sati: [102  84 123  82 140 128 114]
togu: [110 115 141 170 148 126  89]
fif: [102  84 123  82 140 128 122]
Mano: [ 91  97  96  96 111 155  93]
buso: [ 90 171  96  96  90  96  90]
all buso: [90]	1 5 7
both buso Mano: 	[96]

reliv: [126 178 118 131 135 126]
dusa: [126 178 118 144 102 142]
fer: [130 146 126 135 127 178]
noti: [104 146 126 135 131 100]
[126 178 118 131 135 126]	reliv
all noti: [146]	2
both dusa noti: 	[126]
[130 146 126 135 127 178]	fer
then: [135 127]	[178]

Kap: [131 148 139 146 130 145 119 144 142 116 116 110 158 178 120 144 117 121
 148 134 138 128 145 127]
riro: [124 147 146 146 122 149 132 144 128 117 106 116 146 159 124 135 110 112
 131 111 133 119 144 113]
popa: [153 142 125 116 135 130 141 130 138 116 113 117 141 160 110 141 116 146
 146 139 128 143 133 124]
[153 142 125 116 135 130 141 130 138 116 113 117 141 160 110 141 116 146
 146 139 128 143 133 124]	popa
[124 147 146 146 122 149 132 144 128 117 106 116 146 159 124 135 110 112
 131 111 133 119 144 113]	riro

miva: [138 135 135 141 134 136 134 125 127 127 128 121 124 144 121 115 118 116
 144 127 131 120 131 121 133 121 133 121 118 152 124 119 132 124 125 128
 144 135 128 133 121 136 130 124 111 127 126 135 127 140 128 121 120 131
 143 132 136 112 127 138]
pive: [129 113 153 106 138 140 104 114 153 128 124 145 115 146 106 129 122 116
 149 115 157 126 146 129 124 114 113 127 150  92 110 112 101 114 152 120
 119 119 142 128 148  93 133 132 118 127 117 126 134 120 115 136 113 149
 111 161 113 141 113 115]
Ralup: [136 125 146 121 142 153 118  98 156 135 113 127 113 152 113 111 123 125
 147 132 104 103 108 111 160 117 104 115 131 118 120 107 112 118 141 125
 144 156 147 140 116 106 141 118 113 135 138 139 106 160 130 119 161 136
 150 153 136 106 125 139]
Fovek: [122 128 101 122 110 113 127 138 121 126 127 135 131 104 138 148 146 131
 109 130 115 149 119 143 118 143 126 139 143 107 145 134 132 139 122 133
 105 120 128 125 134 138 123 129 150 130 126 119 121 114 131 136 115 114
 115 126 125 152 131 119]
mur: [131 136 101 122 110 124 149 129 127 112 118 134 135 114 140 134 147 120
 121 145 115 135 148 139 131 128 135 132 134 149 139 112 144 143 106 131
 125 132 145 150 103 128 135 129 150 117 124 128 101 152 142 129 140 107
 143 121 166 141 136 133]
kabef: [117 118 146 116 129 111 113 138 126 143 137 137 127 119 130 152 133 136
 114 115 129 137 109 136 129 143 117 138 145  81 130 143 107 123 159 124
 103 113 115  91 169 110 119 130 135 135 116 114 151  94 115 141 106 143
  99 140  81 147 129 108]
dar: [115 125 141 143 138 126 136 121 127 146 124 113 123 139 137 140 125 142
 109 121 111 120 101 129 134 141 120 135 112 100 127 156 117 118 159 131
 119 135 108  88 166 134 122 125 117 142 130 115 146 100 114 123 120 129
 118 121  84 114 103 114]
vem: [127 137 114 146 134 147 147 101 135 132 113 112 126 144 134 115 136 140
 112 146 111 111 131 132 127 118 140 130 169 171 124 129 136 135 122 135
 146 160 122 143 105 148 141 117 131 140 137 137 101 160 130 117 163 111
 152 115 158 103 105 142]
Kulu: [119 120 137 137 151 147 110 142 141 134 137 141 134 135 125 103 112 121
 125 126 160 108 115 104 131 111 104 117 118 103 120 165 127 109 129 134
 135 126 119 115 121 122 137 137 111 132 151 123 161 103 125 113 122 145
 102 101  99 119 117 124]
tufas: [138 135 135 141 134 136 134 125 127 127 128 121 124 144 121 115 118 116
 144 125 131 120 131 121 133 121 133 121 118 152 124 119 132 124 125 128
 144 135 128 145 119 142 117 126 146 112 108 130 106 140 141 141 117 111
 140 148 162 152 156 138]
all miva: [127]	9 10 20 46 49 59
[131 136 101 122 110 124 149 129 127 112 118 134 135 114 140 134 147 120
 121 145 115 135 148 139 131 128 135 132 134 149 139 112 144 143 106 131
 125 132 145 150 103 128 135 129 150 117 124 128 101 152 142 129 140 107
 143 121 166 141 136 133]	mur
[115 125 141 143 138 126 136 121 127 146 124 113 123 139 137 140 125 142
 109 121 111 120 101 129 134 141 120 135 112 100 127 156 117 118 159 131
 119 135 108  88 166 134 122 125 117 142 130 115 146 100 114 123 120 129
 118 121  84 114 103 114]	dar
then: [160 108 115 104 131 111 104 117 118 103 120]	[165]
[129 113 153 106 138 140 104 114 153 128 124 145 115 146 106 129 122 116
 149 115 157 126 146 129 124 114 113 127 150  92 110 112 101 114 152 120
 119 119 142 128 148  93 133 132 118 127 117 126 134 120 115 136 113 149
 111 161 113 141 113 115]	pive

kog: [128 128 105 136 132 125 114 151 117]
vesup: [126 130 127 118 130 124 143  98 139]
bivu: [113 133 117 124 117 144 122 145 125]
Rus: [135 128 145 124 127 121 139 106 136]
tafa: [119 131 122 135 131 138 120 146 127]
lon: [119 131 122 126 131 117 153  77 149]
dopop: [146 120 121 141 122 106 127 122 119]
miv: [110 133 159 112 134 155 138 122 146]
both dopop vesup: 	[127]
[113 133 117 124 117 144 122 145 125]	bivu
dup bivu: 	[117]

lalam: [150 163 159 160 131 143 136]
bel: [150 163 160 160 131 143 123]
gup: [149 146 166 160 131 143 136]
rest: [149 146]	[166 160 131 143 136]
then: [159 160 131 143]	[136]
rest: [163 159 160 131]	[143 136]

mikis: [139 146 139 139]
gatef: [167 140 102 102]
Faka: [130 166 140 166]
all gatef: [167]	1
all gatef: [140]	2
all mikis: [139]	1 3 4
both Faka gatef: 	[140]
all Faka: [166]	2 4
rest: [130 166 140]	[166]

Nav: [138 166 139 146 143 124 118]
sodos: [132 162 138 106 140 134 150]
Bufa: [128 140 131 144 139 126 148]
lek: [129 146 137 131 136 121 126]
nasat: [131 158 136 125 118 125 144]
zibe: [132 142 129 137 116 101 127]
logit: [130 172 129 115  87 129 147]
modoz: [130 125 131 145 139 126 118]
Fiti: [185 185 148 144 126 133 117]
Kerog: [137 149 131 121  84 118 122]
Legef: [132 142 133 137 125 121  78]
leza: [129 158 136 125 118 125 144]
rest: [145 139 126]	[118]
all sodos: [132]	1
all Fiti: [185]	1 2
then: [140 131 144 139]	[126]
[185 185 148 144 126 133 117]	Fiti
both Bufa leza: 	[144]

Mufe: [ 81 100 188 167  70 167 147 187]
giga: [100 103 127 135  99 100 131 131]
Rofu: [115 107 185 103  99 122 124 173]
Petu: [115 107 185 107  99 122 107 173]
Simi: [106 100 103  99 135 127 168 153]
tol: [122 142 132 106 143 106 136 115]
then: [ 99 135]	[127]
then: [107 185 107  99]	[122]
rest: [185 103]	[ 99 122 124 173]
dup Petu: 	[107]
all giga: [131]	7 8
then: [100 103  99 135 127]	[168]

Ros: [127 186 106 127  77]
kilaz: [138 120 121 161 163]
Tipa: [127 185 106 127 150]
dup Tipa: 	[127]
then: [138 120 121]	[161]
[138 120 121 161 163]	kilaz
then: [185 106]	[127]
rest: [127 186]	[106 127  77]
then: [185 106 127]	[150]
rest: [127 186 106]	[127  77]

neso: [104 138 107 135 117 151 104 166 115 142]
Kobun: [126 108 161 120 112 139  82 151 129 127]
rad: [128  99 107 131 125 118 108 174 125 126]
noso: [144 125 177 136 104  96 154 120 107 129]
Fafi: [170 123 112 152 123 119 141 144 151 137]
gil: [110  88 137  95 148 120 104 115 143 100]
dup neso: 	[104]
dup rad: 	[125]

ligon: [146 150 161 146 152 147 137 144 149 165 146 147 148 143 141 150 161 148
 140 149 153 147 142 163 147 162 143 159 145 141 149 141 151 142 147 162
 145 147 154 158 145 149 162 141 169 135 145]
nir: [159 145 179 160 162 153 148 139 156 167 148 150 150 158 145 149 140 145
 153 159 171 138 143 170 168 170 145 161 145 160 143 152 148 152 158 172
 157 136 175 162 159 157 170 159 151 149 153]
Tuviz: [109 102 103 108 161 153 117 115 113 104 112 113 107 110 112 109 101 108
  93  94 108 120 108 101 111  94 122 122 125 107 111 110 111  94 114 100
  96 116 109 111  95 120 106 110  96 114  96]
Vup: [109 102 103 108 100 108 117 115 113 104 112 113 107 110 145 148 101 108
 113 101 108 120 117 101 111  94 122 103 125 107 111 110 111 113 114 100
 118 116 109 111  95 120 106 110  96 114 110]
[109 102 103 108 161 153 117 115 113 104 112 113 107 110 112 109 101 108
  93  94 108 120 108 101 111  94 122 122 125 107 111 110 111  94 114 100
  96 116 109 111  95 120 106 110  96 114  96]	Tuviz
rest: [162 153]	[148 139 156 167 148 150 150 158 145 149 140 145 153 159 171 138 143 170
 168 170 145 161 145 160 143 152 148 152 158 172 157 136 175 162 159 157
 170 159 151 149 153]
all Tuviz: [94]	20 26 34
rest: [159 171]	[138 143 170 168 170 145 161 145 160 143 152 148 152 158 172 157 136 175
 162 159 157 170 159 151 149 153]

Kam: [110  73 127  76 167  72  89 110 151]
Bik: [110 144 128 121 122  87  83 123  88]
kuni: [157 180 104 122 155 115 129  73 129]
bigi: [178  73 128 139 136 165 106 122 150]
Mon: [157 180 104  77 167  72 129 107 139]
then: [110  73]	[127]
dup Kam: 	[110]
rest: [ 76 167  72]	[ 89 110 151]
rest: [ 73 128]	[139 136 165 106 122 150]
rest: [180 104 122 155 115]	[129  73 129]
both Kam kuni: 	[73]

fen: [139 136 135 125 130  93 150 113]
Fotup: [147 140 136 124 133 145 142 115]
lan: [146 136 140 124 132 128 146 112]
Pini: [142 138 125 126 116 126 145 116]
suz: [135 130 136 125 117 114 159 126]
Geg: [139 136 137 140 131 109 143 120]
Sir: [129 156 125 121 128 115 136 133]
nitel: [132 127 143 125 124  92 143 116]
naz: [114 131 118 125 129  93 150 132]
fav: [114 125 139 130 122  80 142 141]
sos: [132 104 139 138 119  99 150 153]
both fav nitel: 	[125]
rest: [125 129  93 150]	[132]
all suz: [136]	3
[135 130 136 125 117 114 159 126]	suz
both Sir Pini: 	[125]

lukez: [151 107 148 174 165 148 124 127]
bofub: [145 115 146 136  99 110 116 149]
punum: [152 106 140 104 152 152 116 127]
duzav: [152 106 144 104 144 144 116 127]
pipub: [104 144 151 143 144 107 116 149]
banez: [165 152 148 174 164 148 124 144]
all punum: [152]	1 5 6
rest: [148 174 164 148 124]	[144]
then: [151 107 148 174 165 148]	[124]

mef: [145 147 152 155 145 148 150 148]
tupin: [156 150 151 153 173 154 166 159]
Nebo: [148 148 145 150 161 146 148 163]
leru: [162 152 149 151 151 162 151 153]
sodis: [144 150 142 161 149 149 157 156]
fet: [150 149 170 149 170 149 153 149]
buf: [151 156 153 154 150 173 151 148]
bur: [148 143 143 148 138 150 159 146]
mol: [151 150 155 169 150 150 150 146]
dup mol: 	[150]
dup Nebo: 	[148]
all fet: [149]	2 4 6 8
then: [151 156 153 154 150 173]	[151]

Gel: [142 127 124 114 178 131 160 126]
nafi: [125 137 131 125 150 128 122 113]
vilog: [129 127 123 135 119 126 102 117]
pipov: [120 128 130 133 100 126 106 133]
buka: [127 142 132 120 177 129 128  95]
gemip: [136 129 126 120 170 132 152 115]
Reto: [139 120 122 124 129 130 158 147]
maso: [139 127 125 119 155 131 159 125]
ramo: [118 132 132 136 106 125  94 123]
puvo: [131 128 127 129 141 129 141 125]
boto: [125 122 127 135 101 126 135 151]
dup boto: 	[135]
dup nafi: 	[125]
then: [128 127 129]	[141]

veg: [129 132 141 131 126 111 155 117 142 126 132 127 119 108 103 137 127 158]
Pobo: [139 133 121 133 141 124 120 124 120 110 142 117 132 138 156 121 109  84]
besa: [132 136 130 131 127 144 105 138 126 135 138 128 122 109 137 133 129 162]
mapi: [135 129 117 133 116 126 117 115  92 135 109 122 118 141 125 120 130 162]
mazo: [127 119 115 142 134 113 116 134 115 134 149 115 141 112 156 134 115 109]
galuz: [138 121 136 118 134 131 130 122 119 139 125 124 130 124 146 125 126 119]
zabe: [125 126 136 117 133 146 152 151 120 131 133 126 134 115 118 131 110 155]
dedi: [124 132 135 132 115 107 113 121 132 112  98 125 147 101 132 126 135 139]
tel: [136 124 109 128 108 126 131 107 119 137 111 121 136 153 101 133 130 159]
bal: [134 132 107 123 107 133 159 127 108 121 151 130 131 115 160 114 126 116]
[124 132 135 132 115 107 113 121 132 112  98 125 147 101 132 126 135 139]	dedi
all mazo: [134]	5 8 10 16

Ras: [129 127 128 125 125 130 121 141 121 121 131 127 128 125 132 114 127 132
 126 121 125 126 128 130 132 119 127 128 127 127 124]
lala: [125 126 129 131 124 130 129 135 128 127 128 128 129 128 131 123 128 130
 128 122 127 129 127 129 130 122 130 128 128 129 125]
Lodod: [129 127 128 133 125 130 129 141 128 127 131 127 128 125 132 114 127 132
 126 121 125 126 128 130 132 119 127 128 129 127 124]
zul: [132 128 127 142 125 131 130 151 128 128 138 124 126 130 139  82 124 137
 118 111 118 118 129 134 141 105 120 126 131 123 117]
dev: [129 127 128 125 125 130 129 141 128 127 131 127 128 125 132 114 127 132
 126 121 125 126 128 130 132 119 127 128 127 127 124]
fumo: [129 130 126 133 131 127 127 133 128 129 134 126 125 130 131 107 126 130
 122 126 124 120 130 130 133 122 121 127 130 124 125]
rest: [129 130 122]	[130 128 128 129 125]
[129 127 128 125 125 130 129 141 128 127 131 127 128 125 132 114 127 132
 126 121 125 126 128 130 132 119 127 128 127 127 124]	dev

peb: [150 128 126 141 153 147 151 131 133 121 152 115]
Kupi: [127 148 181 141 125 148 148 162 133 121  91 180]
rozo: [105 117 171 139 105 133 129 117 144  94 138 158]
Non: [117 114 180 151 180 133 180 106 127 180 109 126]
giz: [127 115 117 143 117 138 116 116 111 112 124 128]
Gir: [109 119 113 119 164 135 111 111 137 112 103 140]
vadaf: [108 160 147 134 111 134 180 157 134  98 132 146]
Giri: [136 128 116 140 120 137 119 108  95 117 137 126]
both Gir vadaf: 	[111]
dup vadaf: 	[134]
rest: [133 180]	[106 127 180 109 126]
dup Kupi: 	[148]
dup Non: 	[180]

sokiv: [176 170 113 114]
tos: [131 158 131 162]
Per: [158 161 114 102]
all tos: [131]	1 3
both Per tos: 	[158]
both sokiv Per: 	[114]

piput: [169 170 127  96 125]
kuror: [169 129 158 128 180]
far: [128 129 122 121 129]
then: [129 122]	[121]
[169 170 127  96 125]	piput
dup far: 	[129]
then: [169 170]	[127]
both piput kuror: 	[169]

pok: [114 126 121 142 151 119  89  94 157  80 128]
Pomo: [113 146 110 131 132 124 114 122 138 125  98]
sesas: [ 99 111 162 127 150 118  89 123 139 128 104]
Rito: [156 156 145 104 105 143 135 126 109 119  94]
Zal: [114 126 121 103 151 119  89  94 157  80 128]
zanib: [150  97 111 116 140 139 115  98 134 167 130]
bulil: [ 93 148 122 124 151  92 120 113 106 122 124]
rovi: [156 156 145 104 105 143 135 143 134 124 112]
both bulil Zal: 	[151]
both rovi zanib: 	[134]
then: [ 97 111 116 140 139 115  98 134]	[167]
then: [124 114 122 138 125]	[98]
rest: [124 114 122 138 125]	[98]
both Zal Pomo: 	[114]

meka: [129 109 155 129 118 134]
ger: [100 155 134 134 126 134]
dipa: [124 118 157 127 107 121]
lesa: [108 108 108 108 120 120]
fuve: [113 135 142 114 140 127]
Regu: [ 86 109  86  86 140  86]
Setim: [115 157  70  94 116 114]
rest: [ 86 109  86]	[ 86 140  86]
all lesa: [108]	1 2 3 4
dup Regu: 	[86]
dup ger: 	[134]

Netul: [143  76 134  89]
vut: [100  89 129  91]
Fup: [123  76 126  90]
Tisa: [178  76 134  90]
Nef: [118  91  91  91]
tofor: [183 100 122  99]
gok: [ 76  83 131  90]
sab: [118  73 133  91]
gegi: [143 104 117 104]
Dimov: [118 102 119 101]
Komut: [118 131 131 131]
kop: [ 90  76 134  90]
rest: [118  91  91]	[91]
all Nef: [91]	2 3 4
all Komut: [131]	2 3 4
dup Komut: 	[131]
[118 131 131 131]	Komut
[118  91  91  91]	Nef

Didu: [132 106 118 169]
zesak: [132  93 170 181]
kudul: [123 106 118 169]
givum: [132  93  94 163]
both zesak Didu: 	[132]
[132 106 118 169]	Didu

Dob: [185  98  98 107 108  89]
buk: [187 100  85 101 116  89]
vosed: [182  92  99 101 114  83]
all Dob: [107]	4
rest: [187 100  85 101]	[116  89]

vusab: [141 127 102  92  95 146 166 101]
kof: [123 131 168 118  99 143 169 168]
tevok: [141 129 115 128 101 124 144 124]
nodu: [ 79 126 150 125  78 141 179  92]
sipap: [127 133 110 102 138 147 127 111]
Reb: [142 128 137 126  78  78 128  78]
madu: [142 127 161  87  86 152 180 100]
mumu: [139 127 133 102 110 138 147 122]
dup kof: 	[168]
rest: [123 131]	[168 118  99 143 169 168]
then: [ 78 141]	[179]
then: [102 110 138]	[147]
then: [127 133 102 110 138 147]	[122]
both mumu madu: 	[127]
all Reb: [78]	5 6 8

